Below are the code and all the weights of a small trained network. Each question names an input and a class and asks about switching units off, where a switched-off unit gives its printed mean instead of its output.

import numpy as np


def w(rows, s, z=0):
    codes = np.array(rows[::2]) - 128.0
    scale = np.full(codes.shape[1], s)
    scale[-1] = z or s
    return codes * scale


def norm(h):
    return h / np.sqrt((h * h).mean(-1, keepdims=True) + 1e-5)


def f(y):
    return y / 2 * (1 + np.tanh(0.7978845608 * (y + 0.044715 * y**3)))


def log_softmax(a):
    a = a - a.max(-1, keepdims=True)
    return a - np.log(np.exp(a).sum(-1, keepdims=True))


def net(x, mask):
    res = np.array(x, float).reshape(1, 2) / 4 @ E
    u = 0
    for l in range(2):
        y = f(norm(res) @ A[l][:, :-1].T + A[l][:, -1])
        res = res + np.where(mask[u : u + 8], y, B[l][:, -1]) @ B[l][:, :-1]
        u += 8
    return log_softmax(norm(res)[-1] @ U[:, :-1].T + U[:, -1])


A, B = {}, {}
E = w([
[15,93,109,172,142,157,156,202,75],'x0',
[176,22,145,79,2,91,114,182,122],'x1',
],0.008)
A[0] = w([
[111,129,102,127,173,122,133,141,129,17],'0.n1',
[107,166,57,179,111,110,151,160,98,48],'0.n2',
[146,63,84,86,127,151,86,111,149,10],'0.n3',
[174,173,90,134,113,127,65,89,168,70],'0.n4',
[96,147,120,101,160,100,83,57,190,233],'0.n5',
[109,254,143,182,129,109,126,125,178,48],'0.n6',
[166,138,155,124,123,116,123,104,87,231],'0.n7',
[111,62,75,164,121,19,162,90,135,255],'0.n8',
],0.009,0.0017)
B[0] = w([
[133,63,106,106,37,197,75,223,164,150],'0.n1',
[213,106,65,109,100,32,184,78,64,180],'0.n2',
[148,194,206,115,126,184,158,141,127,158],'0.n3',
[74,115,21,175,105,104,78,106,98,215],'0.n4',
[149,75,135,99,162,97,200,110,81,232],'0.n5',
[160,181,183,190,101,153,146,124,255,254],'0.n6',
[21,50,129,187,175,149,126,156,194,166],'0.n7',
[87,96,133,93,200,159,117,95,165,178],'0.n8',
],0.008,0.0055)
A[1] = w([
[151,243,166,180,227,189,29,141,121,140],'1.n1',
[168,172,72,128,175,113,45,14,156,28],'1.n2',
[1,110,116,179,196,199,68,142,160,4],'1.n3',
[170,103,83,103,144,12,153,65,67,217],'1.n4',
[116,148,125,63,66,94,159,84,182,26],'1.n5',
[40,97,96,106,162,204,219,104,204,27],'1.n6',
[96,224,100,142,218,179,158,37,108,77],'1.n7',
[67,195,102,122,221,174,192,177,63,130],'1.n8',
],0.0083,0.0017)
B[1] = w([
[119,22,170,109,49,160,174,161,212,194],'1.n1',
[69,78,130,84,35,102,83,127,1,225],'1.n2',
[214,227,81,195,109,99,222,73,179,177],'1.n3',
[108,195,51,253,166,88,143,95,145,214],'1.n4',
[70,170,129,186,180,198,155,226,52,159],'1.n5',
[167,185,127,198,197,153,150,123,196,225],'1.n6',
[131,101,135,25,148,151,69,210,70,254],'1.n7',
[79,58,160,98,73,78,42,100,62,208],'1.n8',
],0.0086,0.0059)
U = w([
[125,36,209,98,109,181,106,217,178,239],'0',
[59,50,55,163,119,29,76,115,35,198],'1',
[156,146,80,251,192,113,193,113,199,161],'2',
[134,201,188,56,188,119,143,61,71,1],'3',
[146,184,220,53,187,32,137,80,103,1],'4',
[144,185,154,64,223,89,85,135,116,1],'5',
[188,191,212,107,167,87,82,89,73,1],'6',
],0.012,0.0061)

Each question gives the input, the list of numbers given to net, and the class t.
The units are the neurons (one row each of A and B). Each row of codes is followed by its name. A weight is (code - 128) times the scale printed after its matrix; where a second scale follows, it is the last column's (A, B and U).
mask holds one flag per neuron, layer by layer. A switched-off neuron (its flag False) gives its mean, the last column of its row in B, instead of its output. The means were averaged over made-up inputs and are rounded, as every weight is.
A unit's drop is (log p(t) with every unit on - log p(t) with that unit switched off) / (log p(t) with every unit on - log p(t) with every unit switched off).
The circuit of an input: a set's keep is (log p(t) with only the set's units on - log p(t) with every unit switched off) / (log p(t) with every unit on - log p(t) with every unit switched off). Starting from the 12 units with the biggest drops (on a tie, the unit counted first), units are removed one at a time, each time the one whose removal leaves the highest keep (on an exact tie, the one counted first), for as long as the keep stays at least 0.8.
circuit, biggest first: the units of the circuit, biggest drop first
unit that matters most: the unit with the biggest drop
k most important neurons: the k neurons with the biggest drops, biggest first
k most important neurons of layer l: the k neurons of layer l with the biggest drops, biggest first
drop when u is switched off: that unit's drop, to one decimal
input [-6,-1], class 1: circuit, biggest first : [1.n2]
input [-8,-7], class 1: 3 most important neurons : [0.n4, 1.n2, 0.n5]
input [-7,-8], class 0: 2 most important neurons : [0.n6, 1.n1]
input [3,3], class 2: 2 most important neurons of layer 1 : [1.n2, 1.n7]
input [-4,0], class 1: 3 most important neurons : [0.n4, 1.n2, 0.n1]
input [-6,5], class 1: 2 most important neurons : [0.n6, 0.n4]
input [0,0], class 2: 2 most important neurons : [0.n3, 1.n3]
input [-3,2], class 2: 3 most important neurons : [0.n7, 0.n2, 1.n3]
input [-8,-4], class 1: 2 most important neurons : [0.n4, 1.n2]
input [-5,-6], class 0: 4 most important neurons : [0.n6, 0.n2, 1.n1, 1.n7]
input [3,0], class 2: 2 most important neurons of layer 1 : [1.n4, 1.n2]
input [6,-7], class 0: 2 most important neurons : [1.n1, 1.n7]
input [0,-4], class 0: 2 most important neurons : [0.n6, 1.n4]
input [0,-1], class 2: unit that matters most : 1.n7
input [5,-7], class 0: 4 most important neurons : [1.n1, 1.n7, 0.n7, 1.n8]
input [3,2], class 2: 3 most important neurons of layer 1 : [1.n4, 1.n2, 1.n7]
input [6,-8], class 0: 3 most important neurons of layer 1 : [1.n1, 1.n7, 1.n8]
input [4,-6], class 0: drop when 0.n7 is switched off : 0.2
input [-5,0], class 1: drop when 0.n4 is switched off : 0.7
input [-8,1], class 1: drop when 1.n2 is switched off : 0.2
input [-2,-4], class 0: unit that matters most : 0.n6
